Below are the code and all the weights of a small trained network. Each question names an input and a class and asks about switching units off, where a switched-off unit gives its printed mean instead of its output.

import numpy as np


def w(rows, s, z=0):
    codes = np.array(rows[::2]) - 128.0
    scale = np.full(codes.shape[1], s)
    scale[-1] = z or s
    return codes * scale


def f(y):
    return np.maximum(y, 0)


def log_softmax(a):
    a = a - a.max(-1, keepdims=True)
    return a - np.log(np.exp(a).sum(-1, keepdims=True))


def net(x, mask):
    res = np.array(x, float).reshape(1, 2) / 4 @ E
    y = f(res @ A[0][:, :-1].T + A[0][:, -1])
    res = res + np.where(mask, y, B[0][:, -1]) @ B[0][:, :-1]
    return log_softmax(res[-1] @ U[:, :-1].T + U[:, -1])


A, B = {}, {}
E = w([
[93,102,195,179,200,121,125,102,189,3],'x0',
[138,218,69,85,138,90,185,112,84,83],'x1',
],0.016)
A[0] = w([
[186,158,67,49,75,209,38,156,152,187,11],'neuron 1',
[159,150,100,95,23,207,154,165,113,206,236],'neuron 2',
[206,202,110,72,125,156,58,209,78,184,3],'neuron 3',
[149,75,166,221,132,149,71,121,145,153,4],'neuron 4',
[255,153,78,15,61,74,116,137,79,140,237],'neuron 5',
[70,30,168,207,149,170,64,116,146,133,247],'neuron 6',
[171,63,179,193,66,157,79,131,177,215,48],'neuron 7',
[105,184,104,139,195,134,124,70,120,60,193],'neuron 8',
[117,179,95,66,154,84,179,133,107,130,214],'neuron 9',
[39,79,123,162,123,147,82,114,138,162,8],'neuron 10',
[153,208,44,110,161,118,120,54,147,82,64],'neuron 11',
[125,163,128,163,214,253,96,128,193,96,16],'neuron 12',
[155,44,169,133,85,115,145,177,153,125,18],'neuron 13',
[74,172,156,124,211,62,72,41,171,48,69],'neuron 14',
[156,33,84,182,108,170,91,189,78,144,248],'neuron 15',
[138,92,118,53,125,55,175,102,57,57,24],'neuron 16',
[60,105,173,183,171,186,78,89,211,75,181],'neuron 17',
],0.0085,0.005)
B[0] = w([
[31,158,91,118,151,243,60,100,156,155,202],'neuron 1',
[114,117,186,87,196,173,82,63,173,215,248],'neuron 2',
[65,214,92,21,131,213,138,205,131,64,200],'neuron 3',
[74,186,97,94,53,170,196,193,173,105,180],'neuron 4',
[129,105,200,48,94,143,148,104,214,185,254],'neuron 5',
[178,105,141,89,96,78,186,128,186,230,237],'neuron 6',
[176,233,72,40,79,121,184,184,209,133,206],'neuron 7',
[137,136,156,115,124,112,96,124,177,216,194],'neuron 8',
[206,116,170,126,148,39,183,151,174,215,206],'neuron 9',
[111,182,56,56,113,126,201,219,149,57,159],'neuron 10',
[155,192,88,112,103,99,196,211,174,172,184],'neuron 11',
[83,178,150,80,185,215,90,133,108,83,171],'neuron 12',
[97,205,63,93,71,155,191,217,172,65,157],'neuron 13',
[59,99,159,37,186,203,161,100,207,136,212],'neuron 14',
[182,120,249,158,143,26,190,119,215,218,197],'neuron 15',
[171,163,72,56,88,138,169,254,169,94,166],'neuron 16',
[77,121,174,48,163,166,141,52,156,178,236],'neuron 17',
],0.0083,0.018)
U = w([
[149,177,91,102,102,98,199,186,165,133,63],'0',
[67,134,133,98,157,179,108,99,140,160,68],'1',
[173,88,191,119,147,40,145,63,158,199,222],'2',
[180,91,67,189,89,95,77,88,67,71,2],'3',
[151,68,103,189,92,4,42,43,52,77,2],'4',
],0.012,0.005)

Each question gives the input, the list of numbers given to net, and the class t.
The units are the neurons (one row each of A and B). Each row of codes is followed by its name. A weight is (code - 128) times the scale printed after its matrix; where a second scale follows, it is the last column's (A, B and U).
mask holds one flag per neuron, in row order. A switched-off neuron (its flag False) gives its mean, the last column of its row in B, instead of its output. The means were averaged over made-up inputs and are rounded, as every weight is.
A unit's drop is (log p(t) with every unit on - log p(t) with that unit switched off) / (log p(t) with every unit on - log p(t) with every unit switched off).
The circuit of an input: a set's keep is (log p(t) with only the set's units on - log p(t) with every unit switched off) / (log p(t) with every unit on - log p(t) with every unit switched off). Starting from the 12 units with the biggest drops (on a tie, the unit counted first), units are removed one at a time, each time the one whose removal leaves the highest keep (on an exact tie, the one counted first), for as long as the keep stays at least 0.8.
units of the circuit, in order: the units of the circuit, biggest drop first
top k neurons: the k neurons with the biggest drops, biggest first
drop when u is switched off: that unit's drop, to one decimal
input [-7,-5], class 1: units of the circuit, in order => (neuron 1)
input [-5,-4], class 1: top 4 neurons => (neuron 2; neuron 1; neuron 9; neuron 3)
input [0,2], class 2: top 3 neurons => (neuron 3; neuron 7; neuron 4)
input [-3,-4], class 0: top 3 neurons => (neuron 7; neuron 17; neuron 9)
input [-3,1], class 2: top 2 neurons => (neuron 14; neuron 12)
input [-5,1], class 1: top 3 neurons => (neuron 3; neuron 1; neuron 6)
input [2,3], class 2: top 2 neurons => (neuron 3; neuron 7)
input [5,-5], class 0: top 4 neurons => (neuron 6; neuron 2; neuron 4; neuron 1)
input [-7,6], class 1: top 2 neurons => (neuron 2; neuron 1)
input [6,5], class 1: top 2 neurons => (neuron 14; neuron 7)
input [1,-1], class 2: top 2 neurons => (neuron 3; neuron 1)
input [-2,-4], class 0: top 3 neurons => (neuron 7; neuron 17; neuron 5)
input [6,4], class 1: top 2 neurons => (neuron 14; neuron 15)
input [-3,-3], class 2: top neuron => (neuron 15)
input [1,2], class 2: top 2 neurons => (neuron 3; neuron 7)
input [3,2], class 2: top 2 neurons => (neuron 3; neuron 1)
input [-6,-7], class 0: drop when neuron 7 is switched off => 2.1
input [-2,-5], class 0: drop when neuron 7 is switched off => 0.9
input [1,-2], class 2: drop when neuron 12 is switched off => 0.0
input [-3,-5], class 0: drop when neuron 7 is switched off => 0.8
input [8,6], class 1: units of the circuit, in order => (neuron 14)
